Each row has a name. Each question is about the rows just above it.

veled: [ -5   0 -23  69   2]
Fam: [-29   3  51 -51   1]
mise: [-79  -5  -2 -15  -3]
remav: [  5  13  44 -33   5]
duson: [-73   1  51  25 -13]
gib: [-53   2 -10 -49   8]
suzil: [-37   1 -38  41   7]
Fepi: [84  1 -2 11  0]
zeve: [ 5 -8 87 51  5]
tob: [-54  -1 -23  33   2]
Among the named rows, does one hold [84  1] next to each other, in this order? : yes
Is [-52   2] printed in one of the named rows, side by side and in this order? : no
Does one of the named rows hold [-29   3  51 -51   1] side by side, in this order? : yes
Among the named rows, does one hold [  1 -37] next to each other, in this order? : no
Among the named rows, does one hold [84  1 -2] next to each other, in this order? : yes
Is [ 1 51] printed in one of the named rows, side by side and in this order? : yes
Does one of the named rows hold [ -5   0 -23  69] side by side, in this order? : yes

laf: [-14 -40  39 -17   9  -1 -18 -32  -3 -14  27  30  -6 -31  -1 -12  12  22
  69 -18  13 -14  -6  13 -18  15  24   4 -27 -39   2 -40  33  27  -3  18
  -4 -62 -14   0  -9   6]
ritiv: [ 17  45  20 -11 -44  -7 -27   5  23  14 -40  -8 -65  43   0   9   9 -33
   4  -9  16 -23  -5  17  31  33 -60  -6   9  31   4  14 -30   2 -25  19
 -11   9  -4  -8   9  -5]
kuf: [-20 -43 -24  15  49   3  34   5 -29 -13  33   3  56 -40  -5  -9   0  35
 -16  13 -17  20  13 -10 -34 -31  58   0  -5 -24  -7  -4  30 -10  37 -10
   0   1  -1  15 -22   8]
Razev: [-16 -41  33 -17  11  -3 -18 -36  -3 -10  27  29  -4 -30   2 -13  13  22
  72 -14  11  -9  -7  11 -21  11  25   7 -26 -40   5 -43  35  26  -5  11
  -3 -62 -12   5  -7   7]
Mikef: [  1  -7  16  24  14  31  22  48 -12 -48  14  -2  41 -34 -10  10 -30   2
 -60 -23  -1 -12  15 -23  25  13  30 -29  -8 -16 -32  25 -13   1  36  34
   9   5  -5 -42  -3 -15]
nem: [-24 -39  -1  11  47  -6  33  25 -35 -19  13  -1  15 -36 -16 -13  22  34
 -15   9 -10  -4  26  12 -28  -4  43 -13  -4 -14 -19  14  30 -15  55  31
 -34  -3 -19  19 -48  12]
Dib: [ 12  11  -1  27  -1  35  15  39   0 -38  11  -7  53 -19  -3  17 -44 -13
 -68 -20  -2   2   3 -36  34   2  15 -20  -2  -6 -22  22 -26   1  13   7
  31  18   7 -48  21 -21]
Does one of the named rows hold [-40  -5  -8   0  35] side by side, in this order? : no
Is [-34 -32  58   0] printed in one of the named rows, side by side and in this order? : no
Among the named rows, does one hold [ 13 -10 -34] next to each other, in this order? : yes
Is [-44 -24] printed in one of the named rows, side by side and in this order? : no
Is [0 9] printed in one of the named rows, side by side and in this order? : yes

kago: [ 96 -44  58   9]
num: [  1 -19   6 -27]
sideg: [  4   4 -37  14]
Among the named rows, does one hold [  6 -27] next to each other, in this order? : yes
Among the named rows, does one hold [ 9 58] next to each other, in this order? : no
Does one of the named rows hold [  9  58 -44] side by side, in this order? : no
Does one of the named rows hold [ 96 -44  58   9] side by side, in this order? : yes

Kor: [-51   8 -64  16   2 -51  31 -26]
Lekek: [-77  31 -64  16   2 -51   0 -26]
Gaz: [-93  16 -64  16  -2 -31  10 -26]
Is [ 16 -64] printed in one of the named rows, side by side and in this order? : yes
Among the named rows, does one hold [-51   2  16 -64  31] next to each other, in this order? : no
Is [-51   8 -64  16] printed in one of the named rows, side by side and in this order? : yes
Is [ 16 -93] printed in one of the named rows, side by side and in this order? : no
Among the named rows, does one hold [-64  16   2] next to each other, in this order? : yes
Is [ -2 -31] printed in one of the named rows, side by side and in this order? : yes

zezu: [ 10  11  -6  20  64 -30  12]
geli: [ 19 -57 -13 -77 -44 -17 -42]
Kidos: [  8  -9   7   7  13 -21 -42]
lud: [  8  -9   7   7  13 -21   7]
Is [-44 -18] printed in one of the named rows, side by side and in this order? : no
Among the named rows, does one hold [  7   7  13 -21] next to each other, in this order? : yes
Among the named rows, does one hold [-77 -13 -57] next to each other, in this order? : no
Among the named rows, does one hold [-17 -42] next to each other, in this order? : yes

kogoz: [-61   0   4   7   6]
midog: [ 63   4 -20 -90 -20]
vep: [20 -1  0 -2  3]
fufa: [-19   4  -1  28   7]
rufo: [-8  2  2 -3  1]
gibuv: [-25   0  -1   0   1]
gar: [12 -1  0 -2 -2]
pif: [-15   0  -1  -3  -2]
tik: [14 12  6 23 11]
Rotud: [28  0  1  1 -1]
Does one of the named rows hold [2 1] side by side, in this order? : no
Is [  6   7   4   0 -61] printed in one of the named rows, side by side and in this order? : no
Among the named rows, does one hold [-15   0  -1  -3  -2] next to each other, in this order? : yes
Does one of the named rows hold [ 0 -2] side by side, in this order? : yes
Does one of the named rows hold [-2 -2] side by side, in this order? : yes
Does one of the named rows hold [ 2  2 -3] side by side, in this order? : yes

Git: [ -1  17  14   4 -78  31  25 -23   2   8 -42 -32 -46  10  -1   8  48  -9
  -9 -18  49 -11 -50 -13 -35  15 -60   1  -5  28  25  55 -31  36   1]
nesu: [  6  43   6 -44 -44  22  52 -28  39  44 -36  20 -25  57 -30   4  28  29
 -30   0  23 -14 -27 -17 -41   8  -8 -17  16 -48  30  49   7  19 -42]
Fov: [ -3   8  21  11 -80  25  24 -23  -7  -2 -45 -30 -48  -1  14  24  43 -11
 -10 -15  41  -1 -53 -16 -24   6 -63   1  -2  46   7  58 -34  33  32]
ruke: [ -3   8  21  11 -80  25  24 -23  -7  -2 -45 -30 -48  -1  14  24  43 -11
 -10 -15  41  -1 -53 -16 -24   6 -63   1  -2  46   7  58 -34  33  18]
poda: [  9  41   3 -55 -17   1  58 -22  41  39 -29  46  -5  60 -29  14   6  41
 -41  13 -11  -7 -12 -18 -23  -8  25 -24  24 -63  10  34  27   1 -46]
Leg: [  9  -8  16 -22   6 -44  42  -5  -2 -19 -22  51   8  -3  31  66 -23  25
 -42  24 -65  28  -9 -19  29 -57  31 -24  28  18 -63  18  16 -15  17]
zunip: [ 10  23  10 -49  16 -29  51  -9  27   8 -18  65  19  37  -5  38 -20  40
 -45  22 -58  15   0 -17   4 -36  51 -26  27 -41 -32  19  39 -18 -21]
vebu: [ -7  31  13  -5 -67  44  18 -19  13  12 -32 -36 -37  21 -19 -15  49  -7
   0 -19  59 -17 -42 -11 -53  30 -52   6 -11   5  43  51 -21  34 -13]
Among the named rows, does one hold [65 19 37] next to each other, in this order? : yes
Is [ 10 -49  16] printed in one of the named rows, side by side and in this order? : yes
Is [ 39 -18 -21] printed in one of the named rows, side by side and in this order? : yes
Is [ 58 -22] printed in one of the named rows, side by side and in this order? : yes

Vad: [ 17  38 -36  59  24]
Lipe: [-63  85 -32  49  76]
nen: [ 71  23 -38  84 -19]
kol: [-43 -10 -38  83 -97]
gezu: [ 20 -62 -21 -59  45]
naf: [ 23 -24 -58  48 -93]
Is [ 83 -19] printed in one of the named rows, side by side and in this order? : no
Does one of the named rows hold [-44 -10] side by side, in this order? : no

sipeg: [ -1 -16  14  -4   6  -1  40]
kufan: [-61 -22  -9 -11   4 -61 -22]
vemi: [-16  19  36  12  -1 -16   9]
Mel: [-35 -23 -27  -5 -31 -35   9]
Loke: [19 27 23 29 49 19  4]
sivi: [-11  -2 -26  18 -20 -11 -16]
nemif: [  4   4 -48  -4 -74   4  31]
lag: [-30 -11  20  21  -7 -30 -12]
dadim: [ 39 -22 -39   5 -27  39 -33]
tig: [-22  -9  -7 -18 -27 -22  20]
sulu: [12 15  4 10 18 12  4]
Among the named rows, does one hold [23 29 49 19  4] next to each other, in this order? : yes
Does one of the named rows hold [40 -1  6] side by side, in this order? : no
Does one of the named rows hold [-16  19  36  12] side by side, in this order? : yes
Is [ 3 10 18] printed in one of the named rows, side by side and in this order? : no

nemar: [-68 -68 -69 -68 -66 -65 -64 -62 -60 -58 -56 -56 -54 -54 -55 -55 -57 -58
 -60 -62 -65 -68 -70 -72 -74 -75 -76 -75 -76 -75 -73 -70 -66 -62 -57 -52
 -47 -41 -37 -31 -28 -25 -22 -20 -19 -20 -20 -23 -25 -30 -36 -41 -46 -52
 -58 -64 -70 -75 -77 -81 -83]
duf: [ 27  20  13   5  -4 -14 -23 -31 -41 -48 -54 -60 -63 -66 -67 -66 -63 -58
 -53 -47 -37 -28 -19  -9   1  10  18  27  33  37  42  43  44  43  41  37
  32  26  19  12   5  -3  -9 -16 -22 -26 -30 -32 -35 -35 -35 -33 -31 -28
 -25 -21 -18 -15 -12 -10  -7]
gusu: [-68 -68 -69 -68 -66 -65 -64 -62 -60 -58 -56 -56 -54 -54 -55 -55 -57 -58
 -60 -62 -65 -68  53 -72 -74 -75 -76 -75 -76 -75 -73 -70 -66 -62 -57 -52
 -47 -41 -37 -31 -28 -25 -22 -20 -19 -20 -20 -23 -25 -30 -36 -41 -46 -52
 -58 -64  22 -75 -77 -81 -83]
lano: [-68 -68 -69 -68 -66 -65 -64 -62 -60 -58 -56  50 -54 -54 -55 -55 -57 -58
 -60 -62 -65 -68  53 -72 -74 -75 -76 -75 -76 -75 -73 -70 -66 -62 -57 -52
 -47 -41 -37 -31 -28 -25 -22 -20 -19 -20 -20 -23 -25 -30 -36 -41 -46 -52
  51 -64  22 -75 -77 -81 -83]
Is [-19 -20] printed in one of the named rows, side by side and in this order? : yes
Is [ 5 13] printed in one of the named rows, side by side and in this order? : no
Among the named rows, does one hold [-22 -20 -19 -20 -20] next to each other, in this order? : yes
Among the named rows, does one hold [ -7 -10 -12] next to each other, in this order? : no
Does one of the named rows hold [-75 -77] side by side, in this order? : yes
Does one of the named rows hold [-76 -75] side by side, in this order? : yes
Is [-75 -77] printed in one of the named rows, side by side and in this order? : yes

fil: [ 17  12 -15 -33  14  39  -7   6  -5  25  -4  11 -41  34  -9  94  40 -14
   1  54 -10 -11  15 -16  18 -34   7  -3  12 -23  -2   7 -14   1  -2   3
 -22 -16  -3 -70  46]
Lasun: [-31  -7  37 -63   9 -19  -9 -17   8  51   8  -6 -17   4   9 -33   5  19
 -20  96  22  -1 -12 -25  16   8  66 -19   1  -9   4  17  -4 -25  33  -9
 -58   0   8 -16 -63]
sego: [ -2  20  20  23 -17  35   7  -9  -9  50   0  40  15  29  -4 -27 -29   1
  -8  50   6  -5  -3  22  -6 -10  58 -59  -3 -26 -10  48 -10   4 -17 -33
  92 -16   2  12  13]
ziga: [  7  17 -24  38  -3   7  25 -13   0 -12  -1 -35  -2  -9 -17  62  24 -21
   0  -6  14 -14  10   1  -9  29 -38  -6  20 -23  12  27  30   4 -28 -20
   8  -8 -14 -22  46]
rak: [  7  17 -24  38  -3   7  25 -13   0 -12  -1 -35  -2  -9 -17  62  24 -21
   0  -6  14 -14  10   1  -9  29 -38  -6  20 -23  12  27  30   4 -28 -20
   8   8  27  28 -30]
dud: [ -2  20  20  23 -17  35   7  -9  -9  50   0  40  15  29  -4 -27 -29   1
  -8  44   6  -5  -3  22  -6 -10  58 -59  -3 -26 -10   4 -10   4 -17 -33
  92 -16   2  12  13]
Among the named rows, does one hold [ 18 -35] next to each other, in this order? : no
Is [ 12 -23  -2] printed in one of the named rows, side by side and in this order? : yes
Among the named rows, does one hold [-10   4 -17 -33  91] next to each other, in this order? : no
Among the named rows, does one hold [30 27 12] next to each other, in this order? : no
Does one of the named rows hold [-63  37  -7] side by side, in this order? : no
Does one of the named rows hold [ 30   4 -29 -20   8] side by side, in this order? : no
Does one of the named rows hold [-10  -6  22] side by side, in this order? : no

